Here is a tiny trained network, its code and every weight. The questions are about switching its units off for an input and a class, where a switched-off unit gives its printed mean instead of its output.

import numpy as np


def w(rows, s, z=0):
    codes = np.array(rows[::2]) - 128.0
    scale = np.full(codes.shape[1], s)
    scale[-1] = z or s
    return codes * scale


def f(y):
    return np.maximum(y, 0)


def log_softmax(a):
    a = a - a.max(-1, keepdims=True)
    return a - np.log(np.exp(a).sum(-1, keepdims=True))


def net(x, mask):
    res = np.array(x, float).reshape(1, 3) / 4 @ E
    y = f(res @ A[0][:, :-1].T + A[0][:, -1])
    res = res + np.where(mask, y, B[0][:, -1]) @ B[0][:, :-1]
    return log_softmax(res[-1] @ U[:, :-1].T + U[:, -1])


A, B = {}, {}
E = w([
[108,245,198,254,112,88,119,108,151,126,172],'x0',
[32,113,177,67,110,131,46,168,40,147,131],'x1',
[84,85,92,137,36,240,87,98,193,41,149],'x2',
],0.0094)
A[0] = w([
[173,141,103,92,208,95,184,176,71,223,110,118],'N0',
[102,201,213,199,123,144,149,99,148,119,190,120],'N1',
[112,141,82,117,47,184,91,108,143,75,134,136],'N2',
[203,142,94,99,134,170,142,99,135,142,116,145],'N3',
[104,173,175,232,117,122,86,111,119,135,199,107],'N4',
[159,34,55,47,179,135,127,156,129,125,112,91],'N5',
[57,145,179,81,111,126,1,195,31,147,155,95],'N6',
[71,118,73,138,42,188,86,96,200,14,145,94],'N7',
[158,36,92,76,134,156,168,135,115,135,75,100],'N8',
[126,109,127,149,132,123,143,174,148,140,146,254],'N9',
[99,117,144,92,90,126,60,185,107,160,82,224],'N10',
[157,119,112,160,173,108,197,128,155,121,116,159],'N11',
[81,78,94,120,152,190,116,72,154,89,168,133],'N12',
[215,151,39,153,153,125,210,89,161,105,125,74],'N13',
[142,133,182,131,217,93,168,168,83,154,81,131],'N14',
[137,97,67,80,128,117,139,117,101,107,141,204],'N15',
[186,151,70,158,94,155,187,84,141,119,77,160],'N16',
[146,162,173,142,211,109,124,130,120,158,116,97],'N17',
[197,139,74,169,134,127,205,96,191,122,138,74],'N18',
],0.0084,0.01)
B[0] = w([
[155,118,178,143,172,164,161,79,92,98,91,224],'N0',
[179,82,65,173,119,87,109,186,129,193,89,216],'N1',
[149,123,161,110,165,140,182,80,105,104,121,215],'N2',
[125,147,106,83,136,114,115,167,120,136,158,173],'N3',
[153,69,93,157,143,73,86,150,120,185,94,210],'N4',
[134,101,93,185,135,85,129,154,122,201,95,214],'N5',
[48,160,123,88,196,145,108,136,150,153,170,238],'N6',
[141,109,160,137,209,178,146,82,80,95,89,247],'N7',
[158,116,59,189,141,95,117,149,118,202,105,202],'N8',
[192,179,148,109,2,43,110,129,185,72,141,231],'N9',
[137,165,108,108,128,93,109,128,178,114,160,242],'N10',
[74,181,127,111,138,117,122,123,147,96,164,188],'N11',
[136,116,159,141,154,99,148,111,107,100,95,196],'N12',
[77,131,114,84,227,162,93,131,139,147,152,189],'N13',
[133,129,158,88,143,162,184,92,96,85,95,206],'N14',
[156,122,127,150,92,77,98,153,146,131,139,212],'N15',
[98,148,133,104,126,114,97,121,150,119,173,197],'N16',
[142,109,146,152,182,169,125,76,95,125,95,170],'N17',
[61,143,117,109,200,149,142,110,131,166,175,185],'N18',
],0.01,0.012)
U = w([
[169,77,66,199,131,93,104,184,113,193,99,104],'0',
[148,105,200,133,158,155,169,80,62,77,86,93],'1',
[5,144,114,82,159,130,102,145,143,144,226,94],'2',
[203,169,153,109,46,76,109,149,179,61,169,255],'3',
[101,102,121,131,77,218,172,209,99,143,139,72],'4',
],0.016,0.0093)

Each question gives the input, the list of numbers given to net, and the class t.
The units are the neurons (one row each of A and B). Each row of codes is followed by its name. A weight is (code - 128) times the scale printed after its matrix; where a second scale follows, it is the last column's (A, B and U).
mask holds one flag per neuron, in row order. A switched-off neuron (its flag False) gives its mean, the last column of its row in B, instead of its output. The means were averaged over made-up inputs and are rounded, as every weight is.
A unit's drop is (log p(t) with every unit on - log p(t) with that unit switched off) / (log p(t) with every unit on - log p(t) with every unit switched off).
The circuit of an input: a set's keep is (log p(t) with only the set's units on - log p(t) with every unit switched off) / (log p(t) with every unit on - log p(t) with every unit switched off). Starting from the 12 units with the biggest drops (on a tie, the unit counted first), units are removed one at a time, each time the one whose removal leaves the highest keep (on an exact tie, the one counted first), for as long as the keep stays at least 0.8.
units of the circuit, in order: the units of the circuit, biggest drop first
unit that matters most: the unit with the biggest drop
k most important neurons: the k neurons with the biggest drops, biggest first
drop when u is switched off: that unit's drop, to one decimal
input [1,8,-8], class 1: unit that matters most : N0
input [-5,-7,-7], class 1: 2 most important neurons : (N0, N14)
input [-8,7,4], class 0: 2 most important neurons : (N5, N8)
input [-1,-7,7], class 1: 4 most important neurons : (N7, N2, N6, N12)
input [8,3,8], class 0: 3 most important neurons : (N1, N4, N0)
input [6,-6,6], class 0: 4 most important neurons : (N1, N4, N6, N0)
input [7,0,7], class 0: 3 most important neurons : (N1, N4, N0)
input [5,2,-7], class 1: 2 most important neurons : (N14, N0)
input [2,1,4], class 1: 3 most important neurons : (N7, N2, N15)
input [-4,1,5], class 1: 4 most important neurons : (N7, N1, N2, N4)
input [6,-7,-2], class 2: 4 most important neurons : (N18, N13, N11, N16)
input [1,7,7], class 1: 3 most important neurons : (N7, N2, N12)
input [6,0,-8], class 1: 2 most important neurons : (N14, N0)
input [2,-6,5], class 2: units of the circuit, in order : (N18)
input [-6,-8,1], class 2: 2 most important neurons : (N13, N18)
input [-2,-8,-6], class 2: drop when N13 is switched off : 0.2
input [5,-8,4], class 2: drop when N18 is switched off : 0.1
input [8,1,8], class 0: drop when N1 is switched off : 2.8
